[-22  33   0  33 -29  38 -54 -26  18  18  20  16  -5  -8 -27 -61  -8   9
  16   6  -2  -2 -35   2  -7 -16  18 -19 -22  37 -30  -4  -7  -2  -1 -11
   3   7 -42  14  16  17] -> 10
[  7  22 -48 -45 -40  12 -51  28  19 -36  -5 -20 -19  -5  31  16 -55  26
  11  -6 -60  31  14 -61 -15 -16 -36  29 -14   2 -22 -19  22  22  -6   2
 -28  26   6  15  30  12] -> 1
[ 41  15 -25   5  35  -1   0   7   3  14   6 -64 -26  13  10 -17 -30 -14
 -10  -4  13   1 -10 -11  34  16  23 -29  45  20  26 -21  11 -68  -7 -15
   5 -17  15   9  48   8] -> 11
[ 33  27 -40  24  20   0   5  13  10  18   4 -51 -29   4  23 -23  -4 -33
  -1  -9   9   0 -10  -5  20   9   8 -37  43  26  31 -24   9 -65  -4 -12
  14 -20  19   7  45  -5] -> 7
[ 13  28 -48 -42 -37  18 -41  13  18 -19 -11 -26  -6 -17   0   5 -60  24
   7   3 -43  10  16 -44 -10  -9 -17  51  -7   4  -9 -11  45  33 -18  -9
 -51  18   0   2  12  21] -> 3
[-32  39  16  36 -38  42 -74 -21  17   9  26  33  -9  -5 -24 -70  24  14
  21   1  -3   2 -24   4 -23 -30  16 -13 -21  24 -34  -7 -32  -1  -7 -13
   5  16 -48  14  11  20] -> 10
[ 12  31 -44 -39 -30   9 -40  14  26 -33 -11 -17  -8 -21   1   4 -66  19
  10   2 -34   4  24 -41 -12  -7 -26  37  -6  -1 -10  -8  33  26 -22   7
 -41  25   3   9  15  31] -> 5
[ -22   10  -23   -7   15   34  -17   16   10 -102   23  -13  -21  -10
    7    0    6   19  -23   20   -9   40    3    3   36   18  -24   29
   37  -54  -24  -41  -19  -36  -12    0  -16  -18   -9   28   35    0] -> 11
[-21  11 -30  -5  20  30 -23  13  16 -90  29 -20 -18 -22  13   8  -4  13
 -18  14   0  24  -5   8  39  20 -26  17  40 -60 -23 -35 -16 -37  -9  -4
 -16 -17 -12  27  37  -3] -> 5
[-35  -1 -17  -8  14  33 -16   9  -1 -96  21 -10 -12 -29   9   5   9  18
 -20  11 -18  25   2   2  39  16 -36  19  36 -45 -25 -32 -13 -27 -11  -6
   9  -5 -12  22  37 -13] -> 2
[ 42  40 -32   3  23 -18  -3  17  13  13   8 -57 -24  15  20 -18 -38 -13
 -11  10   7 -26  -9 -12  24  19  22 -21  32   6  41  -9  13 -66  -4 -20
  -9 -12   9   7  35 -12] -> 0
[ 40  43 -32  14  24 -14   5  -1   9  16   8 -57 -19   7  17 -15 -34 -15
  -7  -4  16 -24 -16 -21  28  18  20 -20  34  14  40  -2  10 -58   2 -24
  -1 -17   7   8  28   3] -> 7
[-18  23   2  37 -42  41 -38 -16   9  18  41  42   7   3 -36 -72   9  -6
  19   7 -19 -16 -14   3  -7   7  40 -23 -20  52 -30   1 -22   7  -6 -16
  12  18 -49  14  15  26] -> 2
[ 15  36 -45 -47 -39   8 -34  18  16 -33  -9 -22 -12 -15   8   7 -72  23
   5  17 -50  17  23 -48  -5  -7 -21  49 -12   1  -8 -15  40  20 -11  -3
 -52  20   5   8  13  24] -> 0
[ 39  21 -37   1  26   3 -16  10   5  17  13 -67 -23  20  22 -20 -27  -6
 -10 -15  18 -14 -17 -17  21  19  18 -17  38   5  29 -17  14 -60  -9 -14
  -3 -13  10   8  61  -5] -> 6
[ 45  27 -30   9  42  -2  -9  -5   8  13   8 -71 -21  17  11 -20 -27 -10
 -12  -7  16  -5 -11 -12  16  14  25 -19  49  11  33 -21  17 -51 -23 -15
   0 -19  14   6  54 -10] -> 4
[-25  30   6  28 -18  48 -47 -30  24  10  23  23  -9 -12 -26 -50  -6  16
  19  -5 -14  14 -46  -4 -10 -27  17 -15 -22  29 -37  -4 -15  -6   2 -14
  -2   5 -47  16  27  19] -> 1
[-30   7 -23  -6  11  29 -24  17   9 -92  20 -12 -15 -14   8   4   2  18
 -22  15 -10  27  -2  -5  35  20 -26  22  42 -52 -30 -38 -19 -27  -6  -6
  -8 -12 -13  34  38  -9] -> 2
[ 12  26 -50 -48 -41  11 -59  30  14 -40  -9 -28  -6 -14  20   4 -61  26
  24  -1 -50  25  21 -65 -17 -21 -31  35  -9  -2 -13 -18  30  23 -11   1
 -31  29  10  10  26  13] -> 9
[-29  34  18  41 -26  49 -67 -20  12  20  26  41   2  -2 -25 -71  28   6
  25   0  -9   5 -26   5 -15 -30  23 -17 -26  39 -35  -3 -27  -7  -6 -16
  12   6 -50  11  16  21] -> 8
[-32  15 -23 -11  24  39 -28  19  14 -96  20 -19 -14 -10  13   2   0  26
 -17   4   0  38 -14   4  31   9 -26  40  31 -66 -20 -44 -10 -35 -10  -4
 -16 -20 -14  22  47 -16] -> 6
[ 39  33 -32   4  19 -23  -7  11   6  19   8 -59 -26  13  21 -18 -37 -17
 -10   9   6 -26 -10 -19  29  26  19 -27  32  11  34  -5  15 -63   2 -27
  -7 -13   6   4  30  -6] -> 0
[-14  25   8  40 -37  55 -52 -27  11  18  46  34   8  -2 -30 -71   8   1
  25   5 -14 -10 -14  15  -8  -3  39 -23 -19  50 -38  -6 -16   0 -17 -18
   6  13 -50   8  26  29] -> 8
[  3  30 -42 -39 -41   1 -48  26  20 -36 -14 -25 -10 -24  13   8 -53  28
   6 -10 -46  27  22 -80 -23 -15 -43  52 -20  14 -22 -13  32  40 -18   3
 -44  24  13  18   8  29] -> 7
[-17  32 -36 -10  21  34 -38  17  15 -85  33 -25 -19 -18  10  -2  -1  20
 -25  20  -8  28 -11   9  29  15 -20  32  41 -59 -19 -36 -10 -27  -8   1
 -24 -17 -15  25  39 -10] -> 4
[ 42  34 -31   5  24  -8   4   6  11   4  15 -55 -30  22  21 -13 -31 -14
 -16   1   9 -30  -6 -25  20  33  17 -29  40   9  43 -10   8 -56  -9 -27
   0 -11   9  10  39  -7] -> 12
[ 16  30 -32 -41 -32  17 -36   7  20 -40 -14 -23 -10 -15  -4   9 -60  21
   2   3 -44  15  16 -48 -16  -5 -23  50   1   4  -9 -14  36  27 -18 -10
 -43  16   8   9  17  31] -> 12
[-15  35 -15  29 -20  51 -58 -39  17  18  39   8  -9 -14 -25 -59 -14   7
  14   9 -15  -4 -27   4  -5 -15  18 -32 -19  35 -33  -9  -6  12  -8 -18
  -3   8 -40  15  35  15] -> 4
[  2  37 -38 -44 -33   5 -47  16  25 -39 -15 -22  -6 -16   0   3 -61  28
   5  -5 -37  13  18 -59  -9 -14 -29  52  -9  -7 -11 -21  38  27 -15  -2
 -42  18   5   7  17  21] -> 6
[ 11  12 -40 -44 -40   2 -50  31   7 -30  -8 -32 -15 -18  29   7 -63  17
  15   3 -58  27  22 -50  -8 -16 -35  21  -8   3 -18 -15  31  16 -13  -4
 -31  20  13  11  27  13] -> 0
[ 12   5 -32 -32 -48   1 -42  23  13 -25  -5 -23 -13  -3  27   9 -51  21
  14  -4 -49  22  27 -72 -10  -9 -38  21   4  -5  -8 -12  14  32 -14  -6
 -16  22   3  17   9  11] -> 5
[-19  24  -3  40 -23  48 -39 -26  18  22  41  32   3  -2 -35 -67  10  -1
  28   4  -6 -11 -20   6 -11  -6  34 -32 -22  44 -40  -2 -24   2  -8 -14
  12  19 -49  10  22  22] -> 5
[-21  25   6  39 -29  41 -34 -19  26  21  36  36   7   1 -42 -65  11  -1
  21   5 -13 -17 -21   8 -15  -4  31 -32 -28  42 -32   9 -21   6  -7  -4
  14  20 -52  15   8  19] -> 5
[ 17  37 -41 -37 -34  14 -33   9  25 -35 -12 -16  -9 -11  -1  10 -60  22
  10  -4 -50  23  14 -51 -15  -8 -17  54   2   2 -15 -20  31  23 -15  -8
 -40  19   1   2  18  21] -> 1
[ -31    5   -9   -3    2   12   -6   14   -3 -114   32    8  -11  -30
    7    7   31   -3  -29    9  -21   13   18   21   37   28  -30   -1
   35  -51  -17  -30  -32  -38  -10    5    7   -8   -6   28   25    3] -> 2
[ 29  21 -36  24  17  -1 -12  14   7  19   4 -53 -26   1  20 -36  -8 -32
   3  -9  14   5 -10   4  14  11  18 -37  44  16  23 -40  15 -65 -21 -17
   7 -22  15   3  52  -8] -> 3
[  2  25 -37 -40 -26  -9 -50  30  17 -30 -27 -21  -7 -20  13  -1 -62  21
  11  -4 -25  22  20 -81 -17  -8 -31  51  -8  26 -23 -28  35  32 -17   6
 -37  24  24  16  14  34] -> 2
[ -23   -2  -14    0   -1    9    4   17   -2 -105   28    2  -10  -16
   10    9   27    4  -29   19  -35   18   13   15   32   37  -27   10
   30  -48  -12  -22  -25  -31   -7   -7    1   -9  -16   17   13  -20] -> 0
[  2  23 -44 -41 -52   5 -61  25  14 -29  -8 -35 -15 -14  24  -3 -54  27
  20  -2 -44  26  15 -60 -17 -17 -37  32  -2  -1 -23 -21  28  28 -11  -5
 -29  21   3  12  20   9] -> 10
[ 18  32 -38 -44 -38  18 -40  16  20 -34 -13 -18 -10 -14   0  -4 -60  24
   9   0 -38  19  25 -46  -7 -11 -15  53  -2   4  -5 -17  31  29 -18  -4
 -49  16   1   0  12  34] -> 11
[-31  27  15  43 -28  47 -51 -26  13   8  32  46  16  -7 -48 -66   3  -1
  19  -2 -18  -9 -14  10  -9  -3  39 -25 -24  46 -35  -1 -26  10  -6 -17
  14  21 -50   9  13  27] -> 2
[  4  10 -38 -39 -38   6 -45  29  11 -33 -11 -27 -10  -4  30   7 -56  26
  11 -11 -44  20  16 -64 -10  -8 -40  32  -3  -1  -8 -18  29  25 -14  -2
 -22  20  10  12  26  10] -> 6
[-25  31   8  22 -17  43 -50 -17  14  19  21  18  -3 -10 -28 -50 -13   9
  12  -1  -7   4 -38  -5   1 -21  17 -24 -27  31 -33  -4 -11  -7   3  -9
   8   9 -38  23  21  23] -> 2
[ -27    3  -23    3   -4   15    3   19    3 -104   35    1   -7  -37
    4   11   30    3  -30   11  -23   18   11   17   29   25  -35   13
   33  -51  -20  -21  -26  -27  -10    6   -4  -12   -5   29   17   -8] -> 7
[ 41  10 -35  -1  11  -8 -11   2   2  19  22 -62 -30   8  16 -21 -21 -22
  -7  -5  10 -11   3 -20  31  16  21 -35  44  11  22 -24   7 -54 -18 -23
   0 -15  20  10  58  -3] -> 2
[-30  23   8  35 -35  45 -45 -24   8  33  36  43  11  -7 -39 -70  14   0
  26   2 -15  -9 -27   9 -12 -10  37 -24 -30  51 -42   4 -25  12   4 -13
  17  23 -54  11  14  26] -> 2
[ 19  36 -49 -46 -34   9 -43   7  19 -27  -7 -23  -8 -22   2   2 -60  23
   5  10 -44  12  17 -43 -12 -12 -20  49  -4   2  -7  -6  39  44 -16  -2
 -53  20   6  -2  11  22] -> 4
[  8  31 -39 -34 -32  -3 -66  18  25 -32 -16 -28 -13 -20  10  -6 -51  27
  -1   2 -34  19  17 -64 -22 -12 -33  52  -1  13 -21 -24  37  47 -25  -3
 -52  16  13  13  16  25] -> 4
[  0  28 -35 -40 -40 -12 -57  34  24 -20 -17 -25  -5 -16  15  -4 -51  31
  11  -9 -38  20  13 -78 -26 -16 -41  54 -15   8 -21 -21  35  41 -14   2
 -38  22  16  10  15  16] -> 6
[-13  40  -1  33 -16  43 -48 -32  19  16  24  18  -1  -5 -33 -62 -10   7
   8   6 -14   1 -32   3 -12 -16  26 -27 -22  43 -26   0  -6   9 -13  -6
  -2   8 -39  16  25  21] -> 4
[-27  23  10  43 -29  41 -38 -26  19  17  34  42   1   6 -31 -61  18   4
  22  -1 -19   3 -30  -4 -13  -9  34 -17 -22  46 -36  -4 -27   4   4 -20
  11  10 -54   9  14  16] -> 1
[ 42  49 -27   3  14 -27 -16   2  17  10   3 -59 -26  15  15 -23 -38 -17
  -8  11  23 -25 -15 -12  28  17  26 -21  36   7  29  -7  15 -64  -6 -16
 -17 -18  14  10  31  11] -> 10
[ 11  26 -42 -49 -36  17 -37  17  20 -38 -10 -23 -15 -18   0   6 -61  27
   6   4 -46  20  23 -50  -3 -10 -27  46  -3   2 -11 -14  34  27 -12   1
 -45  21   2   6  12  32] -> 11
[-25  14 -31 -18  17  33 -29  16  14 -93  25 -17 -18 -21   4   3  -4  22
  -7  17  -6  27  -7  -7  34   4 -21  25  37 -60 -23 -29  -5 -33  -8  -1
 -25 -11 -18  20  40 -12] -> 9
[ 24  42 -48 -42 -29  16 -46  14  22 -30  -9 -24  -3 -20  -3   3 -62  23
   4   8 -49   7  17 -31 -11 -11 -19  51   4   6  -1  -9  40  39 -12  -4
 -45  20   6  -1  12  19] -> 4
[-21  21 -29  -7  16  36 -23  14  14 -83  27 -29 -20 -20  12   8   0  20
 -21  13  -6  34 -13   4  36  10 -27  37  35 -61 -17 -31 -12 -37  -2  -4
 -19 -22 -15  33  34  -7] -> 7
[ -21   18  -20    4   14   23   -6    4   -3 -110   31    5   -8  -22
    9    6   31    4  -37   18  -20   25   10   35   25   28  -26   10
   29  -46   -9  -30  -22  -28  -16    8   -6  -13   -3   19   27   -1] -> 4
[-36  15 -25 -15  15  34 -33  22  15 -90  21 -11 -13 -12   8   1   3  23
 -21   6  -7  30 -13   2  30  12 -27  31  22 -66 -26 -31 -11 -29 -10   0
 -18 -12 -19  22  38 -16] -> 6
[ 11  29 -25 -40 -33  13 -50  17  21 -33 -21 -19  -6 -25   1   8 -57  29
   7  -4 -45  16  15 -37 -12 -22 -26  53  -2  -4  -9 -10  38  34 -27  -9
 -50  19   5   4   7  26] -> 3
[ 24  29 -46 -47 -38  21 -41  20  22 -23 -16 -26 -10 -10   4   3 -71  29
   6   6 -46  13  19 -46  -5  -5 -22  50  -1   7  -6  -9  35  33 -13  -4
 -43  24   2   5  13  27] -> 11
[  7  27 -36 -41 -32   3 -55  12  20 -35 -17 -26  -8 -20  13   2 -54  34
  15  -5 -31  24  17 -78 -21 -21 -33  52 -16  11 -19 -18  38  38 -23  -3
 -49  23  12   6  21  26] -> 9
[ -4  25 -34 -41 -38   1 -60  26  24 -36 -17 -13 -11 -11  21   0 -47  30
   9  -7 -38  33  17 -65 -24 -21 -41  51 -24   8 -21 -27  27  37 -15  11
 -43  24  18  17  21  30] -> 6
[ 14  34 -43 -41 -32   7 -41   6  29 -29 -15 -23  -5 -16  -6   9 -72  22
  12   2 -38   8  22 -52  -9 -13 -21  43  -7  -7  -8  -9  34  31 -15  -7
 -43  20   0   7  11  24] -> 5
[  9  22 -38 -36 -45  16 -67  30  13 -25  -4 -25  -8 -12  31  -1 -50  23
  19  -5 -50  31  21 -58 -15 -15 -35  36  -4   7 -18 -25  24  23 -18  -2
 -23  19   8   9  21  14] -> 8
[ 49  28 -23   9  30  -1 -17  -5   8   8  13 -68 -26  12   5 -26 -26  -8
 -10  -5   9 -17  -8  -6  16  12  24 -24  51  15  28 -14  17 -51 -27 -23
  -5 -13  10   4  55   1] -> 4
[ 27  29 -29  16  13 -12 -13  20   6  14  14 -46 -26   1  14 -38  -1 -34
   4  -8  22 -12  -3  -7  15  23  14 -34  49  20  17 -36   5 -66 -14 -13
  14 -17  19   0  44   1] -> 2
[-31  35  13  33 -37  46 -74 -30  19   9  33  22 -17  -6 -23 -68  21  13
  25  -1   3  -2 -25   6 -16 -27  17 -19 -17  25 -39 -14 -27  -1  -5 -19
  -1  10 -50  12  18  22] -> 10
[-14  39   1  30 -13  41 -55 -28  18  18  23  10  -4 -11 -27 -59 -13   9
  10   7  -8  -1 -40   9  -7 -21  20 -22 -17  30 -26  -1  -3   3  -5 -13
  -3   1 -40  19  26  20] -> 4
[ 18  28 -46 -49 -34  19 -32  21  25 -25 -10 -22 -12 -13  -6   8 -65  23
   1  10 -48   4  14 -50 -15  -5 -24  49   0   4  -5  -6  43  33 -17  -7
 -47  20   5  11  18  16] -> 12
[ -28   13   -8   11   -8    8   -8   15    4 -114   23    8   -3  -15
   -1    2   36    2  -33   15  -21    8   18   27   24   35  -26   14
   36  -51  -11  -27  -29  -30   -7    0    8  -10  -14   24    7  -12] -> 10
[ -25   15  -17    4   20   21  -13   -2   -1 -104   30   -2   -7  -29
    4    4   26    3  -31   12  -16   20    8   32   26   24  -23    7
   33  -46  -13  -29  -20  -28  -13    6    1   -9   -9   16   27   -2] -> 4
[ -38   -5  -14  -15   17   32    2    9    4 -113   22  -11  -12  -23
    2   18   17   17  -30   10  -32   21   -4   -2   29   25  -40   15
   27  -50  -21  -14   -8  -28  -15   -6    6   -6  -18   18   27  -21] -> 12
[-22  29  -5  41 -28  47 -46 -15  11  21  42  35  -1   2 -29 -71   7   0
  27  13 -17  -8 -19  14 -16  -3  35 -25 -24  49 -36  -6 -21  -5   1 -12
   4  15 -51  11  23  18] -> 0
[ -24    9  -24    6    0   22   12   10    1 -104   30    3   -6  -21
    2    9   25    6  -30    9  -26   15    8   12   26   33  -29   10
   26  -43  -18  -17  -23  -27   -8    7    2   -7  -17   27   17   -6] -> 7
[ 13  32 -44 -45 -36  12 -40   9  13 -33 -10 -22 -12 -14   2   0 -68  21
   7   3 -39  23  25 -55   1  -5 -18  49 -11   5 -12 -19  36  28 -14  -9
 -45  13  -1   4  14  37] -> 11
[ 10  18 -42 -39 -38  12 -46  31  17 -26 -12 -32 -11 -11  23   4 -59  28
  10  -2 -53  19  14 -54 -15 -13 -31  32  -4   3 -15 -15  33  27 -21   1
 -31  26   3  20  22  13] -> 3
[ 42  32 -15  22  20 -16  -2   0   9  13   6 -44 -16  23  22 -20 -23 -18
 -11   3  17 -29  -4 -24  27  27  23 -28  35  28  36 -11   8 -57  -9 -25
   3 -18  13   7  24   4] -> 8
[-30  19 -33  -4  11  33 -26   9  14 -85  23 -20 -20 -35   3   2   1  13
 -16  10  -4  36 -16   3  31   7 -29  27  29 -52 -31 -29  -9 -35  -6   2
 -24 -20 -12  26  33   1] -> 7
[-32  40  12  29 -19  61 -61 -20  16  10  33  29 -10   1 -29 -62  17  10
  19  -3 -10   0 -34   2 -21 -21  22 -18 -20  28 -28  -2 -27 -10  -2 -18
   8  14 -56  14  22  22] -> 12
[ 24  46 -47 -42 -31  13 -49  11  19 -20 -11 -24  -4 -16   0  -1 -62  23
   4   5 -44   8  22 -42 -16 -12 -16  51   2   5  -4 -11  38  44 -15  -2
 -45  22   3  -1  14  21] -> 4
[ -19   13  -24  -12   18   39  -17   13   16 -105   22   -7  -16   -9
    8    6    1   22  -13   19   -5   30   -8    2   33    7  -17   29
   31  -54  -16  -30  -11  -32  -12    1  -28  -16  -14   25   38   -8] -> 9
[-15  35  -2  27 -14  47 -44 -26  14  24  24  15  -1  -4 -21 -55 -13  10
  21   5  -3   4 -36  -9   0 -21  23 -29 -23  37 -25  -4  -3  -6  -1  -9
   4   7 -43  15  31  17] -> 9
[-24  14 -25  -9  13  35 -37  21  14 -91  28 -16 -17 -19  14   4   4  21
 -16  20  -7  30  -8   6  35  12 -28  31  39 -55 -27 -35 -10 -38 -11  -3
 -23 -22 -10  24  36 -10] -> 8
[ -25    5  -19    1   -1   16    3   16   -1 -102   29    5   -7  -22
    3    3   33    0  -29   15  -33   12   12   24   29   28  -22    2
   24  -46  -17  -20  -19  -32  -15    5    2   -6  -14   24   19   -8] -> 3
[ -37   -2  -14  -10   20   32   -9   21    7 -107   16   -7  -11  -17
   14    8   14   28  -24    0  -16   21   -8   -2   30   17  -42   25
   28  -50  -20  -23   -9  -27  -18    4    4   -2  -15   16   34  -21] -> 6
[-22  32   4  24 -19  45 -50 -25  14  19  24   9  -8 -13 -24 -53 -21  11
  16   4 -12   4 -36   1  -6 -22  16 -34 -31  30 -40  -3  -4 -13  -2  -7
  -2   8 -43  15  29  18] -> 0
[  8  34 -37 -37 -22  -1 -50  29  28 -31 -17 -27 -10 -14  16   8 -53  28
   5  -4 -37  24  19 -63 -20 -13 -42  39 -13   8 -19 -21  29  27 -21   6
 -33  26  15  17  19  24] -> 5
[ 43  20 -27   4  24  -1 -19   7   4   7   6 -68 -24  14  11 -22 -38 -15
  -8  -2   8  -7  -8  -4  27  17  29 -24  34  10  23 -23  16 -71 -11 -24
  -6 -17   7  10  55  -3] -> 0
[  1  21 -34 -41 -29   0 -51  18  19 -40 -21 -29 -13 -25  12   2 -47  30
   2  -6 -36  32  22 -67 -16 -10 -42  53 -16  16 -25 -26  35  34 -23  -3
 -45  19  17   8  16  35] -> 11
[  1  29 -36 -35 -42 -10 -60  24  25 -33 -24 -25 -14 -16  12  -2 -44  26
   4   4 -37  28  13 -63 -20 -15 -38  52 -14  15 -24 -21  35  34 -12   0
 -42  19  15  14   9  23] -> 10
[-22  38  -3  22 -22  57 -60 -19  18  23  31  13 -13 -14 -30 -56 -13   6
  10   0 -10   5 -41   4  -9 -16  17 -24 -21  26 -27  -5  -4  -9   2  -9
  -1   5 -48  13  30  23] -> 12
[ 10  32 -37 -36 -23  -2 -45  25  22 -33 -15 -23 -10 -14  18   5 -59  25
   9  -3 -27  22  22 -62 -17  -9 -33  47 -11   8 -11 -23  30  24 -20   3
 -37  22  13  15  14  32] -> 5
